Below is a small trained network, with its code and all its weights. Each question gives an input and a target symbol and asks what happens when units are switched off, that is, made to give their printed mean instead of their output.

import numpy as np


def w(rows, s, z=0):
    codes = np.array(rows[::2]) - 128.0
    scale = np.full(codes.shape[1], s)
    scale[-1] = z or s
    return codes * scale


def norm(h):
    return h / np.sqrt((h * h).mean(-1, keepdims=True) + 1e-5)


def f(y):
    return y / 2 * (1 + np.tanh(0.7978845608 * (y + 0.044715 * y**3)))


def softmax(a):
    e = np.exp(a - a.max(-1, keepdims=True))
    return e / e.sum(-1, keepdims=True)


def log_softmax(a):
    a = a - a.max(-1, keepdims=True)
    return a - np.log(np.exp(a).sum(-1, keepdims=True))


def net(x, mask):
    ids = ['Ψεμξφω'.index(c) for c in x.split()]
    T = len(ids)
    res = E[ids] + P[:T]
    u = 0
    for l in range(3):
        q, k, v = (norm(res) @ M[l].T for M in (Q, K, V))
        z = softmax(np.where(np.tri(T) > 0, q @ k.T / 3**0.5, -1e9)) @ v
        res = res + np.where(mask[u], z, O[l][:, -1]) @ O[l][:, :-1]
        u += 1
        y = f(norm(res) @ A[l][:, :-1].T + A[l][:, -1])
        res = res + np.where(mask[u : u + 8], y, B[l][:, -1]) @ B[l][:, :-1]
        u += 8
    return log_softmax(norm(res)[-1] @ U[:, :-1].T + U[:, -1])


Q, K, V, O, A, B = {}, {}, {}, {}, {}, {}
E = w([
[255,82,107],'Ψ',
[96,108,164],'ε',
[253,80,139],'μ',
[45,80,139],'ξ',
[130,175,190],'φ',
[76,116,190],'ω',
],0.0081)
P = w([
[90,153,189],'0',
[143,50,73],'1',
[102,161,53],'2',
[59,191,230],'3',
[1,93,142],'4',
[159,121,141],'5',
[162,151,89],'6',
],0.0081)
Q[0] = w([
[53,2,153],'L0H0',
[13,194,186],'L0H0',
[97,126,143],'L0H0',
],0.0073)
K[0] = w([
[52,13,253],'L0H0',
[171,62,145],'L0H0',
[146,192,206],'L0H0',
],0.006)
V[0] = w([
[168,83,190],'L0H0',
[253,32,106],'L0H0',
[102,116,132],'L0H0',
],0.008)
O[0] = w([
[186,235,94,254],'L0H0',
[69,23,173,54],'L0H0',
[218,253,74,177],'L0H0',
],0.0039,0.002)
A[0] = w([
[239,23,51,18],'L0N0',
[230,111,60,186],'L0N1',
[145,138,130,81],'L0N2',
[175,220,142,47],'L0N3',
[165,98,133,115],'L0N4',
[183,233,169,91],'L0N5',
[192,121,210,57],'L0N6',
[169,2,227,7],'L0N7',
],0.0067,0.0012)
B[0] = w([
[117,112,253,251],'L0N0',
[75,230,200,206],'L0N1',
[122,123,138,121],'L0N2',
[159,96,38,181],'L0N3',
[113,167,98,137],'L0N4',
[126,73,74,226],'L0N5',
[139,138,143,176],'L0N6',
[107,134,102,197],'L0N7',
],0.0065,0.0028)
Q[1] = w([
[191,113,169],'L1H0',
[143,254,1],'L1H0',
[157,247,147],'L1H0',
],0.0077)
K[1] = w([
[160,110,172],'L1H0',
[119,137,86],'L1H0',
[255,145,41],'L1H0',
],0.0089)
V[1] = w([
[153,170,136],'L1H0',
[113,149,162],'L1H0',
[5,96,138],'L1H0',
],0.011)
O[1] = w([
[67,133,126,176],'L1H0',
[111,254,47,235],'L1H0',
[225,238,106,251],'L1H0',
],0.0061,0.0018)
A[1] = w([
[81,145,103,229],'L1N0',
[143,199,153,162],'L1N1',
[154,62,184,192],'L1N2',
[33,173,65,19],'L1N3',
[157,101,4,118],'L1N4',
[255,177,133,99],'L1N5',
[135,145,52,190],'L1N6',
[68,181,173,250],'L1N7',
],0.0087,0.0015)
B[1] = w([
[200,114,199,172],'L1N0',
[116,49,100,217],'L1N1',
[136,246,25,161],'L1N2',
[73,140,142,183],'L1N3',
[94,43,236,179],'L1N4',
[53,2,151,216],'L1N5',
[181,174,225,170],'L1N6',
[160,74,74,253],'L1N7',
],0.0055,0.0043)
Q[2] = w([
[254,122,91],'L2H0',
[174,66,41],'L2H0',
[76,243,142],'L2H0',
],0.0076)
K[2] = w([
[134,169,255],'L2H0',
[124,147,178],'L2H0',
[107,157,117],'L2H0',
],0.018)
V[2] = w([
[215,136,203],'L2H0',
[220,44,1],'L2H0',
[83,77,200],'L2H0',
],0.0089)
O[2] = w([
[126,113,254,47],'L2H0',
[233,75,76,68],'L2H0',
[134,82,125,253],'L2H0',
],0.0071,0.0034)
A[2] = w([
[114,100,99,148],'L2N0',
[206,79,215,196],'L2N1',
[77,92,174,5],'L2N2',
[127,9,121,150],'L2N3',
[2,67,103,122],'L2N4',
[163,139,21,73],'L2N5',
[24,61,129,136],'L2N6',
[85,221,102,208],'L2N7',
],0.0063,0.0018)
B[2] = w([
[161,144,156,155],'L2N0',
[173,106,254,233],'L2N1',
[112,115,134,149],'L2N2',
[169,193,218,225],'L2N3',
[161,73,210,253],'L2N4',
[77,187,161,179],'L2N5',
[132,79,206,240],'L2N6',
[207,136,60,195],'L2N7',
],0.0063,0.0027)
U = w([
[234,124,113,19],'Ψ',
[104,84,87,250],'ε',
[160,223,122,254],'μ',
[133,247,219,15],'ξ',
[79,61,141,86],'φ',
[74,154,167,135],'ω',
],0.015,0.0053)

Each question gives the input, a string of symbols that net reads in full, and the target symbol t.
The units are the heads (3 rows each of Q, K, V and O) and the neurons (one row each of A and B). Each row of codes is followed by its name. A weight is (code - 128) times the scale printed after its matrix; where a second scale follows, it is the last column's (O, A, B and U).
mask holds one flag per unit, layer by layer, with each layer's heads first. A switched-off unit (its flag False) gives its mean, the last column of its rows in O or B, instead of its output. The means were averaged over made-up inputs and are rounded, as every weight is.
A unit's drop is (log p(t) with every unit on - log p(t) with that unit switched off) / (log p(t) with every unit on - log p(t) with every unit switched off).
The circuit of an input: a set's keep is (log p(t) with only the set's units on - log p(t) with every unit switched off) / (log p(t) with every unit on - log p(t) with every unit switched off). Starting from the 12 units with the biggest drops (on a tie, the unit counted first), units are removed one at a time, each time the one whose removal leaves the highest keep (on an exact tie, the one counted first), for as long as the keep stays at least 0.8.
units of the circuit, in order: the units of the circuit, biggest drop first
most important unit: the unit with the biggest drop
k most important neurons: the k neurons with the biggest drops, biggest first
top k neurons in layer l: the k neurons of layer l with the biggest drops, biggest first
input μ μ ξ φ ω μ, target ω: most important unit	L2H0
input ξ Ψ ξ φ μ φ, target φ: units of the circuit, in order	[L0N5; L1N5]
input ε ε Ψ ε ω, target μ: units of the circuit, in order	[L1H0; L0N0; L2N7]
input Ψ φ ξ μ, target Ψ: units of the circuit, in order	[L0H0; L2H0; L1N2]
input ξ μ ξ, target ξ: units of the circuit, in order	[L2H0; L1H0]
input ω Ψ Ψ, target ω: units of the circuit, in order	[L0N1; L0N0; L1H0]
input μ ξ ε Ψ, target μ: 3 most important neurons	[L0N6; L1N2; L1N1]
input ε μ Ψ φ ω, target ε: top 3 neurons in layer 0	[L0N1; L0N3; L0N5]
input φ φ ε ω, target φ: top 2 neurons in layer 0	[L0N1; L0N3]
input φ ε μ, target φ: 4 most important neurons	[L0N3; L0N5; L1N2; L0N1]
input ε μ φ μ ω, target ε: 2 most important neurons	[L1N2; L0N0]
input Ψ Ψ ω Ψ, target Ψ: 3 most important neurons	[L0N7; L1N5; L0N5]
input Ψ φ φ ξ, target Ψ: units of the circuit, in order	[L0H0; L1H0; L1N2; L2H0]
input ε ε Ψ μ Ψ, target μ: most important unit	L0N0
input Ψ ω ω ω, target Ψ: top 3 neurons in layer 0	[L0N7; L0N4; L0N3]
input μ ε ε φ, target μ: 2 most important neurons	[L1N4; L1N6]
input Ψ ω ε μ, target Ψ: 2 most important neurons	[L0N7; L0N3]
input ω μ φ, target ω: top 2 neurons in layer 1	[L1N3; L1N5]
input μ ξ μ ε Ψ, target ξ: top 3 neurons in layer 1	[L1N4; L1N5; L1N3]
input Ψ ω ε φ, target Ψ: 2 most important neurons	[L1N2; L1N5]
input μ Ψ ξ ε ξ, target μ: top 2 neurons in layer 0	[L0N7; L0N0]
input Ψ φ Ψ ω, target Ψ: 2 most important neurons	[L1N2; L1N3]
input Ψ ε ξ ε, target Ψ: top 2 neurons in layer 1	[L1N3; L1N6]
input μ ξ Ψ, target ξ: top 3 neurons in layer 1	[L1N3; L1N4; L1N5]
input μ Ψ ξ φ, target μ: top 2 neurons in layer 1	[L1N2; L1N4]
input ε Ψ ξ φ ε μ μ, target ω: most important unit	L1N7
input ξ μ ε, target ξ: 2 most important neurons	[L0N0; L0N1]
